Moves between objects:
* | de pu ga ba ze ru
SR | TL BD RJ CZ HC CT
MS | JD QN GJ CL DT FS
CT | CH TL DS NZ LP CZ
RJ | NZ CZ FJ BC HH DS
TQ | NL SJ GF HC TC ZS
PF | CF ZB PB TC MB QR
TL | DS RJ NZ FJ DR CH
GF | LP HC DR HH ZJ ZD
LG | HJ BS JQ QB NZ RD
ZJ | BH DZ ZS NL CF SJ
MZ | RD LG HJ JQ DS JP
NZ | GM FJ JR MZ PP PH
CL | ZB MQ ZM QR SN PF
JR | JP MZ RD HJ CH BS
JQ | PM QB DJ MG JR QL
TC | SB MM ZJ DZ RP ML
SJ | GF BH HC ZP MM NL
BC | MZ PH LG BS TL JR
DS | PH NZ GM JR BD BC
HH | PP DD CT TL NL BD
NH | SN ZC MS QN BN GZ
SN | FS MS JD GJ MG MB
JP | QB RD BN QL BC JQ
FJ | JR BC MZ LG CT GM
CZ | FJ CH BC PH DD NZ
PH | LG GM BS JP RJ MZ
NL | ZD GF LP DR SB ZP
SD | GZ NH SN MS QB LD
JD | RP GJ PF ZB LD MQ
ZC | MS LD QN MB QL SN
CH | BC DS PH GM SR FJ
FS | MQ JD RP PF ZC CL
ML | TQ SB SJ BH ZM DZ
ZD | DD LP SR BD SJ HH
LD | QN GZ MB FS PM MS
DZ | ZS TQ NL GF PB BH
MB | CL FS MQ RP NH GJ
QR | MM CF MT ML GJ TC
ZP | HH ZD DD SR TQ DR
MM | ZJ MT DZ TQ PF SB
ZB | PB ZM TC MM FS CF
BS | JQ JP QB BN FJ HJ
PM | SD DJ NH ZC JP DT
BD | RJ PP CZ CH ZP TL
DR | BD HH PP CT ZS SR
GZ | MB SN FS JD DJ QN
QB | DJ BN MG DT MZ PM
DJ | NH MG ZC LD RD SD
MT | DZ ML TQ SJ ZB ZJ
HC | DR ZP HH DD DZ LP
SB | SJ ZJ BH ZS QR TQ
DD | CT SR TL RJ GF PP
GJ | PF CL ZB ZM GZ RP
GM | BS JR JP RD CZ LG
QL | DT PM SD NH BS MG
BN | MG QL DT SD LG DJ
RP | QR PF CF PB QN ZM
PP | CZ CT CH DS ZD RJ
ZS | ZP NL ZD LP ML HC
HJ | QL JQ PM DJ GM BN
ZM | TC QR MM MT JD PB
DT | LD SD GZ SN JQ ZC
RD | BN HJ QL PM PH QB
PB | ML TC SB ZJ MQ MT
MQ | ZM RP QR CF MS ZB
MG | ZC DT LD GZ HJ NH
BH | HC ZS ZP ZD MT GF
LP | SR DR BD PP BH DD
CF | MT PB ML SB CL MM
QN | GJ MB CL MQ SD JD

The rows follow the links: the fewer symbols apart two objects are, the more alike their rows tend to be.

Some objects and rows for them; each showing differs a little:
RD [ -92,  -73,   18,    5,  -36,   64,  -25,  -15,  -27,   17,   70,   40,   14,  -16,  -43,   -6,  -56,  -16,   -1,   49,  -23,   19,   73,  -22,   36,  -59,   57,    3,   23,  -48,   51,   -4,  -81,  -31,  -43,  -61,   82,   27,   15,  -38,   22,  -63,  -92,   15,    2,   18,  -81]
NL [  61,   81,   -4,  -41,   89,  -70,    2,   18,   76,  -26,  -46,  -21,  -29,   45,   15,   69,   18,  -38,   -4,  -28,   20,  -23,  -36,   35,  -46,   91,  -20,   17,    6,   51,  -44,   68,   82,   19,   28,   25,  -87,  -37,   21,   43,    0,   60,   48,  -48,   -9,  -44,   71]
QL [ -21,  -69,   -1,   16,  -43,   53,  -38,   -3,  -72,   35,   82,   30,   32,  -25,  -39,  -15,  -48,  -32,   41,   -3,  -23,  -27,   27,  -58,   11,  -80,    2,   -6,   -3,  -80,   51,  -80,  -72,  -15,  -46,   -4,   93,   22,   -5,  -25,   46,  -87,  -70,   27,   36,   21,  -86]
RP [ 139,   22,  -33,   45,  -57,  -17,   21,   -5,  -55,    7,  -36,  -34,    4,  -31,   27,  -44,   45,   45,   38,  -82,   15,  -23,  -94,   -7,  -13,  -16,  -72,  -39,  -57,  -27,  -38, -102,   33,   11,   15,   84,   -3,    1,  -49,    2,  -20,  -15,   84,   10,   50,   22,   18]
DR [ -67,   45,   18,  -57,   97,  -33,   10,   17,   94,  -32,  -43,   -5,  -20,   40,   17,   52,   13,  -27,  -48,   47,   10,   12,   34,   29,  -17,   74,   24,   28,   39,   77,   -6,  120,   44,   14,   29,  -31,  -79,  -18,   39,   29,   -8,   79,    1,  -28,  -61,  -37,   59]
QN [  60,  -29,  -16,   76, -127,   35,   35,  -34,  -91,   14,   -4,  -15,    4,  -63,   11,  -87,   23,   97,    4,  -30,    1,   31,  -36,    5,   31,  -74,   -9,  -50,  -40,  -38,  -16,  -95,  -30,  -15,  -10,   12,   50,   22,  -50,  -38,  -42,  -36,   40,   32,   36,   57,  -32]
BH [ 100,   97,    1,  -14,   54,  -76,    8,    4,   69,  -29,  -43,  -27,  -45,   40,   13,   67,    9,  -20,    1,  -40,   28,  -20,  -46,   50,  -44,   89,  -10,    2,   -8,   36,  -60,   65,   83,   11,   24,   17,  -76,  -34,   14,   35,  -11,   46,   61,  -57,    5,  -34,   65]
DD [ -77,   40,   27,  -48,   84,  -30,   -2,    5,   90,  -33,  -26,    8,  -28,   44,   -1,   58,   -9,  -28,  -50,   59,    5,   28,   49,   42,   -8,   69,   55,   30,   45,   64,  -10,  131,   28,   -3,   20,  -56,  -58,  -21,   41,   20,   -7,   66,  -20,  -43,  -57,  -34,   40]
CF [  86,   30,  -33,   28,  -28,  -28,   50,    8,  -19,   -8,  -82,  -44,    0,  -21,   55,  -56,   79,   72,   -4,  -46,   22,    1,  -79,   15,  -11,   11,  -68,  -30,  -39,   46,  -47,  -47,   52,   32,   50,   67,  -56,   -1,  -40,   11,  -57,   53,  104,   18,    6,   16,   67]
LG [-145,  -77,   20,  -22,    2,   61,  -23,    2,  -12,   14,   59,   44,   29,   -2,  -32,   -7,  -41,  -22,  -19,   72,  -27,   23,   89,  -34,   35,  -44,   55,   23,   44,  -17,   68,   21,  -78,  -17,  -28,  -59,   56,   23,   24,  -23,   29,  -24, -100,   32,  -30,    8,  -53]
ZP [ -11,   64,   -1,  -63,  108,  -54,   -1,   25,   89,  -30,  -54,  -12,  -18,   45,   24,   55,   21,  -38,  -22,    8,   12,  -18,   -5,   22,  -35,   86,  -13,   34,   19,   76,  -17,   85,   65,   27,   41,    8,  -87,  -26,   30,   44,   -1,   81,   27,  -27,  -40,  -46,   80]
SD [ -24,  -86,  -20,   18,  -61,   58,  -12,    7,  -95,   36,   29,   13,   62,  -41,    5,  -79,   17,   15,   34,  -14,  -27,  -18,   -3,  -74,   20,  -92,  -52,   -2,  -24,  -44,   50, -122,  -62,    8,  -14,   44,   68,   32,  -30,  -24,   16,  -54,  -22,   69,   21,   32,  -44]
DZ [ 109,   99,    0,   27,   13,  -69,   31,  -20,   47,  -35,  -54,  -34,  -62,   11,   16,   37,   19,   28,  -13,  -33,   40,   11,  -51,   74,  -20,   71,    6,  -29,  -19,   31,  -77,   64,   83,   -2,   22,    5,  -70,  -30,   -2,   18,  -37,   43,   84,  -58,    2,   -8,   57]
ZM [ 107,   26,  -33,   30,  -36,  -21,   35,    6,  -36,    3,  -67,  -43,    7,  -17,   50,  -52,   75,   60,   18,  -62,   14,  -13,  -91,   -2,  -15,    1,  -85,  -25,  -52,   20,  -36,  -75,   47,   29,   36,   87,  -39,   -2,  -50,   15,  -40,   25,   96,   21,   19,   16,   53]

Each walk starts at a row. The symbols on each line, taken left to right, move it on to the next object.
Answer with the object's row; about right is enough.
new walk
[ -25,  -64,    3,   18,  -50,   54,  -42,   -9,  -60,   34,   86,   37,   23,  -18,  -42,   -8,  -53,  -36,   34,    3,  -23,  -15,   33,  -45,   22,  -76,   16,    3,    0,  -85,   46,  -67,  -72,  -23,  -54,  -18,   94,   20,    2,  -28,   46,  -91,  -75,   20,   36,   16,  -90]
pu ze pu de ba [ -24,  -84,  -19,   12,  -52,   62,  -19,    9,  -89,   40,   42,   15,   63,  -35,   -5,  -61,    3,   -2,   31,  -16,  -28,  -22,    3,  -74,   15,  -88,  -45,   -1,  -19,  -51,   52, -123,  -64,    2,  -20,   44,   73,   32,  -30,  -18,   28,  -60,  -32,   61,   26,   25,  -52]
ze ga ru ze [ -40,  -62,   10,   18,  -47,   53,  -34,  -17,  -56,   26,   83,   36,   22,  -17,  -45,   -5,  -59,  -28,   28,   15,  -18,   -6,   45,  -36,   24,  -69,   34,   -1,    1,  -76,   47,  -49,  -75,  -29,  -54,  -35,   97,   24,    4,  -32,   43,  -89,  -78,   17,   30,   16,  -91]
new walk
[ -55,   45,   13,  -59,  100,  -41,    5,   21,   85,  -32,  -48,   -8,  -19,   44,   18,   52,   15,  -30,  -39,   36,   10,    7,   18,   26,  -20,   78,   13,   34,   37,   76,   -9,  103,   50,   19,   37,  -15,  -85,  -21,   36,   37,   -4,   82,   11,  -30,  -54,  -39,   71]
ga ba ba pu ba [ -71,  -66,   24,   11,  -45,   56,  -31,  -11,  -42,   26,   80,   40,   17,  -15,  -48,   -7,  -60,  -17,   15,   34,  -24,   13,   61,  -25,   31,  -63,   58,    1,   14,  -61,   45,  -13,  -78,  -36,  -50,  -61,   89,   24,   14,  -38,   32,  -77,  -88,   11,   10,   18,  -87]
ru ga ze ze de [-116,  -72,   24,   -1,  -29,   59,  -26,   -9,  -27,   16,   64,   38,   19,  -11,  -41,  -13,  -50,  -18,   -9,   58,  -25,   24,   82,  -21,   37,  -52,   60,   12,   31,  -39,   53,    2,  -82,  -27,  -36,  -70,   71,   22,   16,  -38,   28,  -52,  -95,   19,  -11,   20,  -74]
new walk
[  42,  -40,  -18,   69, -120,   39,   34,  -28,  -91,   19,   -1,  -12,   15,  -62,   13,  -94,   29,   92,    2,  -19,    0,   31,  -33,   -1,   36,  -81,  -18,  -49,  -36,  -35,   -6,  -99,  -34,  -12,   -6,   17,   49,   28,  -49,  -40,  -42,  -34,   31,   47,   31,   51,  -36]
ba pu ru ba de pu de [  79,   90,   -1,  -26,   77,  -73,    2,   10,   72,  -30,  -42,  -22,  -39,   45,   18,   71,   12,  -35,   -1,  -32,   22,  -23,  -41,   36,  -47,   92,  -17,   11,   -5,   35,  -51,   68,   81,   14,   32,   20,  -78,  -36,   16,   40,   -5,   49,   53,  -51,   -8,  -42,   66]
ba ru ru ru ze [ -73,   43,   20,  -58,   87,  -32,    7,   12,   91,  -33,  -34,    1,  -27,   45,    8,   52,    3,  -28,  -48,   52,    8,   22,   41,   38,  -11,   73,   42,   32,   41,   73,   -6,  122,   33,    3,   25,  -43,  -67,  -18,   40,   26,   -8,   72,  -10,  -37,  -56,  -32,   51]
new walk
[ 107,   -5,  -16,   82, -118,   14,   33,  -31,  -81,   13,   -2,  -21,   -5,  -52,   11,  -64,   19,   81,   17,  -50,   10,   14,  -56,   14,   19,  -57,  -19,  -52,  -47,  -46,  -39,  -92,   -9,  -14,  -13,   23,   40,   15,  -46,  -30,  -39,  -49,   52,   21,   52,   48,  -30]
ba ga pu de pu ba de [ -34,   48,    9,  -65,  106,  -47,    1,   31,   89,  -29,  -47,  -10,  -13,   47,   22,   53,   22,  -36,  -27,   23,    9,   -4,    9,   24,  -29,   82,   -1,   33,   32,   77,  -10,  100,   60,   21,   43,    2,  -88,  -23,   28,   37,   -4,   85,   15,  -26,  -49,  -42,   77]
ru ga ze ze de [  10,   63,    3,  -57,  102,  -59,   -4,   29,   87,  -27,  -51,  -18,  -19,   49,   22,   65,   22,  -43,  -11,   -3,   11,  -23,  -20,   20,  -41,   87,  -19,   31,   18,   61,  -22,   79,   69,   29,   41,   20,  -88,  -28,   25,   44,    4,   73,   35,  -37,  -34,  -46,   78]
new walk
[ -25,  -82,  -22,   39,  -81,   59,    9,    3,  -91,   30,   12,    2,   53,  -54,   16,  -99,   29,   51,   14,   -3,  -23,    3,  -10,  -55,   33,  -93,  -40,  -19,  -22,  -31,   35, -121,  -57,    7,   -3,   38,   59,   37,  -44,  -26,   -8,  -36,   -4,   71,   14,   42,  -29]
ga ba ba ba ga ze [  90,   67,   -5,   36,  -26,  -44,   52,  -15,   19,  -26,  -80,  -46,  -41,  -10,   44,  -26,   60,   80,  -32,  -19,   31,   30,  -62,   67,   -4,   38,  -13,  -37,  -21,   57,  -66,   23,   67,   11,   35,   22,  -72,  -14,  -27,    9,  -69,   58,  100,  -23,   -7,   12,   66]
ru ru ze pu ga [ 111,  102,    0,   11,   25,  -76,   22,  -10,   59,  -28,  -51,  -34,  -57,   23,   17,   46,   14,   15,  -11,  -41,   32,    1,  -53,   70,  -27,   81,    4,  -13,  -15,   30,  -68,   59,   79,    0,   20,    5,  -72,  -31,    5,   23,  -32,   46,   74,  -63,    6,  -22,   58]
new walk
[  89,  -16,  -15,   83, -125,   22,   34,  -28,  -81,    6,   -1,  -22,   -4,  -62,    6,  -79,   20,   87,   10,  -40,   10,   24,  -49,   13,   25,  -66,  -11,  -56,  -44,  -45,  -28,  -93,  -21,  -11,  -14,   17,   47,   22,  -49,  -36,  -40,  -44,   49,   23,   43,   52,  -40]
ze de ba pu de de pu [  80,   44,  -19,   32,  -27,  -33,   60,   -3,    0,  -21,  -91,  -46,  -17,  -23,   55,  -48,   77,   89,  -18,  -30,   24,   29,  -70,   42,   -4,   23,  -41,  -33,  -26,   59,  -55,  -12,   61,   14,   45,   45,  -64,   -8,  -39,    9,  -67,   64,  105,    4,   -6,   17,   71]
pu ba ze ru pu [ 102,   87,   -3,   35,  -14,  -58,   44,  -24,   34,  -37,  -72,  -46,  -55,   -5,   32,    7,   38,   65,  -27,  -27,   36,   30,  -61,   76,  -16,   50,    3,  -33,  -21,   42,  -80,   46,   71,    6,   26,    7,  -71,  -21,  -14,   11,  -59,   53,   91,  -41,    0,    1,   59]
new walk
[ -55,  -64,   14,   14,  -51,   60,  -30,  -16,  -48,   28,   83,   37,   21,  -18,  -48,   -5,  -63,  -18,   18,   27,  -22,    1,   58,  -27,   24,  -66,   45,    1,   11,  -74,   46,  -31,  -78,  -32,  -54,  -48,   94,   16,    9,  -37,   38,  -81,  -85,   14,   22,   18,  -91]
pu ze ga ze pu ru [-130,  -79,   23,   -9,  -13,   65,  -24,   -5,  -18,   15,   62,   41,   22,   -9,  -33,   -8,  -45,  -24,  -17,   69,  -24,   23,   86,  -31,   38,  -50,   58,   17,   39,  -28,   61,   16,  -77,  -22,  -34,  -63,   68,   25,   19,  -30,   24,  -39,  -95,   26,  -22,    8,  -65]
ru pu ru ga ba de [ 126,    1,  -21,   82, -108,    7,   27,  -27,  -75,   10,   -9,  -27,   -9,  -48,    6,  -57,   14,   73,   28,  -59,   13,    7,  -67,   13,    9,  -48,  -26,  -56,  -56,  -50,  -39,  -98,    0,  -12,  -16,   38,   34,    9,  -48,  -24,  -35,  -43,   61,   10,   54,   46,  -25]
new walk
[ 127,   25,  -34,   43,  -49,  -20,   29,    0,  -46,    7,  -43,  -39,   11,  -26,   37,  -47,   52,   42,   32,  -78,   16,  -20,  -94,   -9,  -17,  -15,  -84,  -34,  -55,  -11,  -38,  -98,   37,   25,   22,   89,  -20,   -3,  -43,   11,  -26,    4,   90,   17,   39,   15,   29]
ru ru ze pu ga [  80,   41,  -21,   28,  -25,  -31,   51,   -3,  -10,  -16,  -83,  -53,   -8,  -24,   56,  -56,   79,   81,  -18,  -35,   23,   14,  -74,   30,   -1,   17,  -56,  -28,  -32,   49,  -51,  -25,   52,   24,   48,   61,  -63,   -2,  -43,   13,  -61,   59,  107,   14,   -6,   15,   74]
ba ga ze pu ze [  96,   22,  -32,   28,  -27,  -28,   41,    4,  -26,   -3,  -77,  -45,    6,  -22,   54,  -56,   79,   67,    7,  -55,   18,   -9,  -87,    8,  -14,    4,  -79,  -29,  -38,   36,  -40,  -64,   52,   31,   47,   80,  -50,   -5,  -50,   12,  -51,   44,   99,   19,   12,   11,   62]
